In the rows, zero is written as 128.
Group and class of each row
[131 112 133 113 129 121 130 128 128 123  91 128 154 124 121 109 115 146]	D.<74>
[127 133 136 102 159  14 133 138 133  96 110 112 136 133 153 117 126 124]	A.<75>
[138 108 143  99 168   4 214 141 114  81 123  98 146 121 133 127 129 102]	A.<75>
[116 102 144 101 155   4 124 138 137 118 103 131 161 125 133 117 120 111]	A.<75>
[127  98 140 112 148 177 117 122 140 166 105 111 171 116 120 137 122 122]	D.<74>
[126 129 126 118 156 177 103 139 127 138 108 126 150 125 120 135 121 129]	D.<61>
[118 107 136  98 147  94 122 119 126 108 118 103 149 126 122  90 129 115]	A.<68>
[124 106 119 101 153 113 109 140 133  78 124 113 144 114 132 144 122 123]	B.<69>
[124 121 156 114 172  94 116 131 132 134 102 123 152 127 120 136 106 128]	D.<61>
[119 110 122  98 153  64 125 130 124 106 129 106 152 118 137 130  86 120]	A.<75>
[129 106 145 101 147  76 110 123 147 134 106 126 167 122 122 122 136 134]	D.<62>
[121 126 134 143 148 198 112 139 127 133 117 119 136 124 112 145 134 137]	D.<62>
[121 116 142 116 146 187 118 127 133 127 119 138 148 126 133 139 120 134]	D.<61>
[111 110 151 121 142  60 127 141 137 169 103 116 143 122 111 122 130 104]	D.<74>
[124 103 139 128 148  48 117 127 126 113 122 122 147 125 132 137 124 126]	N.<71>
[135 119 128 118 154  90 134 146 125 116 120 106 145 108 117 134 131 113]	B.<48>
[129 121 132 137 142  83 122 135 161 112 128 121 147 121 133 134 125 123]	B.<73>
[131 110 140  96 164  93 133 116 138 152 104 115 167 123 110 137  99 129]	D.<62>
[129 103 123  87 152 103 139 139 127  97 124 106 140 117 135 144 140 137]	B.<73>
[127 108 137  90 162   4 119 143 141 123  90 126 172 142 125 117 120 103]	A.<50>
[125  92 118 121 148  56 111 143 128  75 125 108 143 120 145 130 117 140]	B.<48>
[123 122 158 108 141 129 114 108 145 137 121 118 150 130 118 139 128 125]	D.<61>
[110 111 139 116 153 154 118 118 132 136 114 130 154 116 140 129 106 118]	D.<74>
[111 121 134 117 191 103 133 125 122 105 118 112 132 118 143 125 111  94]	A.<75>
[129 113 138 116 149 168 106 123 122 150 119 105 154 137 120 139 126 120]	D.<74>
[120 109  86 112 139 216 128 131 134 119 112 118 159 132 130 128 116 120]	D.<61>
[116 104 158 119 150   6 117 135 143 101 114 132 120 131 149 127 128 144]	N.<71>

Group, then class
[125 101  91 155 121 110 128 108 151 113 148 134 114 113 155 110 133  98]	V.Y
[125 116 108 126 125 138 144 133 160  86 164 120 126 109 150 105 141 100]	J.S
[132 104 121 157 113  98 134 125 150  87 161 132 130 114 142 112 143 106]	J.K
[127 108 128 148 132 118 129 122 149  97 149 123 122 113 149 114 135 105]	J.S
[115 100 112 169 128 110 136 114 149  99 154 122 114 100 150 110 143  92]	V.U
[134 110  87 145 113 109  96 104 154 121 162 130 127 117 158  94 111 122]	H.Z
[117  92 109 166 128 104 141 121 151  87 160 130 114 107 155 109 139  81]	V.U
[131 134 106 126 146 142 157 118 163  93 150 105 122 108 152  88 116 101]	V.T
[128 105 123 153 114 106 138 123 147  99 150 128 131 116 141 120 150 110]	J.S
[111 101 106 163 141 119 139 116 148 105 137 120 116 105 155 110 132  89]	V.Y
[125 100 108 150 120 112 118 104 154 108 148 120 130 120 161 104 129  95]	H.E
[110 114  93 155 131 129 143 117 138  97 153 114 111 108 148 103 139  90]	V.Y
[142 114 107 135 120 111  98 109 169 105 161 125 130 120 161  99 119 121]	H.G
[111 108 108 156 138 109 137 122 162 104 150 131 125  98 140 100 118 106]	V.T
[126 115 106 135 124 125 136 118 148 105 158 125 120 112 148 104 131  92]	V.U
[124  98 117 165 119  96 131 117 149  82 168 128 120 108 146 103 130  99]	J.Q
[115  97  90 179 137 111 139 113 164  96 147 127 112  92 154  96 131 104]	V.T
[133 111 103 156 110 104 145 109 158  84 173 113 123 106 156  88 137  94]	J.Q
[116 110 121 151 114 107 126 125 150  98 158 126 133 108 142 112 139 105]	J.Q
[112 105  98 154 140 122 143 115 154 100 149 120 114 104 155 101 136  87]	V.Y
[116 104 113 161 126 103 121 117 152 103 157 127 122 106 149 115 124  97]	V.U
[121 106 115 152 114 100 138 120 158  94 167 128 132 102 141 101 134  95]	J.K
[115 103 105 163 135 106 129 120 144  99 152 135 115 106 148 106 114  95]	V.U
[124  97 113 168 112 100 127 106 152  90 167 117 126 103 153  99 138  92]	J.Q
[128  90 108 172 126  96 117 101 159  94 148 122 127 119 169 103 132 100]	H.G
[130 108 120 144 121 122 150 121 152  95 153 119 123 111 147 110 147  95]	J.S
[126 116 130 152 116 107 135 116 147  89 158 106 133 112 140 103 133 105]	J.K
[130 104 124 152 116 109 132 114 149  96 158 121 124 113 149 112 144 100]	J.Q
[138  96 112 155 122  97 107 105 163 102 153 135 128 118 161 108 121 106]	H.G
[130 108 135 162 122 109 147 105 136  85  99 106 112 118 152 111 140  88]	J.Q
[138 108 125 142 116 123 135 118 159  91 163 119 128 112 146 108 133 107]	J.Q
[117 108 119 161 136 118 145 117 138  90 147 113 110 110 148 113 138  87]	V.U
[127 110 104 151 128 112 117 108 144  98 153 119 127 117 162 100 123 100]	H.Z
[135 104 126 157 119  90 103 110 161  97 151 122 138 113 153 107 126 120]	H.G
[118 108 109 156 117 108 128 122 139  95 163 123 123 106 141 107 138 104]	J.Q
[122  77 108 204 121  79 101 108 164 103 151 140 123  99 158 110 141 120]	H.G

Group, then class
[ 99 139  91 179 122 137 105 134 154  93 176  31 103 117  70 104  92 135]	Z486.P
[121 101 140 131 127 102 147 130 117 130 128 170 148 125 181 155 134 137]	z813.X
[123 149 142 154 116 137 137 126 129 117 118 126 116 113 149 127 129 158]	z813.X
[136 130 150 124 128 120 135 124 132 114 142 165 116 130 171 123 143 133]	z813.F
[172 144 141  98 147 107 145 143 126 142 133 102 133 144 128  87 141 151]	Z814.M
[143 140 144 133 142 120 146  98 121 138 131 137 129 124 147 120 159  92]	z813.F
[119 133 135 139 125 139 157 122 106 136 113 164 124 124 166 135 127 128]	z813.F
[151 134 129  92 142 129 105 118 140 135 139 103 131 148 123  86 168 141]	Z814.L
[134 137 153 142 126 130 140 146 131 121 124 112 129 139 153 115 154 146]	z813.X
[122 114 118 122 129  96 116 139 150 123 132 119 129 116 111 113 112 115]	Z486.R
[162 127 140  99 141 110 126 121 124 148 128 147 113 126 150 112 144 132]	Z814.L
[117 134 112 161 114 152  93 127  96 132 126 130 125 127 129 126 117 126]	z813.F
[129 121 141 112 141 136 114 121 112 114 146 134 131 126 145 124 185 135]	Z814.L
[114 205  82 161 111 172  64 112  97  96 130  74 127 122  85 139  89 122]	Z814.L
[135 141 128 123 125 111 129 131 131 133 129 132 132 152 128 126 126 113]	Z486.R
[133 127 122 115 114 138 116 153 124 111 122 114 111 118 129 125 119 145]	Z814.M
[ 93 130 104 127 149 155 128 132 129 124 121  95 118 131 125 112 122 135]	Z814.L
[120 113 119 123 113 105 125 143 145 128 133 116 132 115 110 159 102 111]	Z486.P
[127 140 117 116 133 135 134 126 162 119 131 104 120 121 120 106 131 134]	Z486.R
[125 167 141 168 104 138  92 122 124 108 132  82 121 137 108  75 141 135]	z813.F
[111 121 124 129 126 115 133 142 168 134 151 103 127 119 120 132 127 128]	Z486.P
[123 117 118 116 133 122 145 132 153 131 136 104 134 139 118 126 131 113]	Z486.R
[140 133 157 120 119 105 135 127 139 147 132 179 121 131 175 109 175 144]	z813.X
[138 150 113 116 130 126 111 118 132 140 120  96 156 147 111  96 131 146]	Z814.L
[121 143 138 148 114 133 141 133 122 110 115 118 122 116 137 115 125 147]	z813.X
[122 135 130 129 133 130 131 133 153 107 141  70 134 125 130 103 141 139]	Z486.P
[118 140 124 143 124 131 131 140 154 114 150  76 147 119 100 114 114 135]	Z486.P

Group, then class
[118 111 133 116 129 151 125 130 154  66 131 142 127 110 124 151 144 144]	Z136.[57]
[142 130 138 123 142 159 131 135 130  82 137 123 117 121 130 141 137 130]	Z136.[38]
[135 139 131 128 139 160 134 123 126  97 125 134 128 120 128 134 133 132]	Z136.[38]
[135 134 121 124 126 134 124 133 140 149 118 104 129 124 118 105 118 132]	z846.[30]
[132 105 138 122 132 135 173 129 130  80 142 141 128 119 133 148 146 138]	Z136.[57]
[127  97 131 128 141 110 130 126 115 155 126 128 126 144 162 119 131 146]	z601.[42]
[146 136 125 134 132 103 124 111 124 161 109 134 127 142 137 103 119 132]	z846.[47]
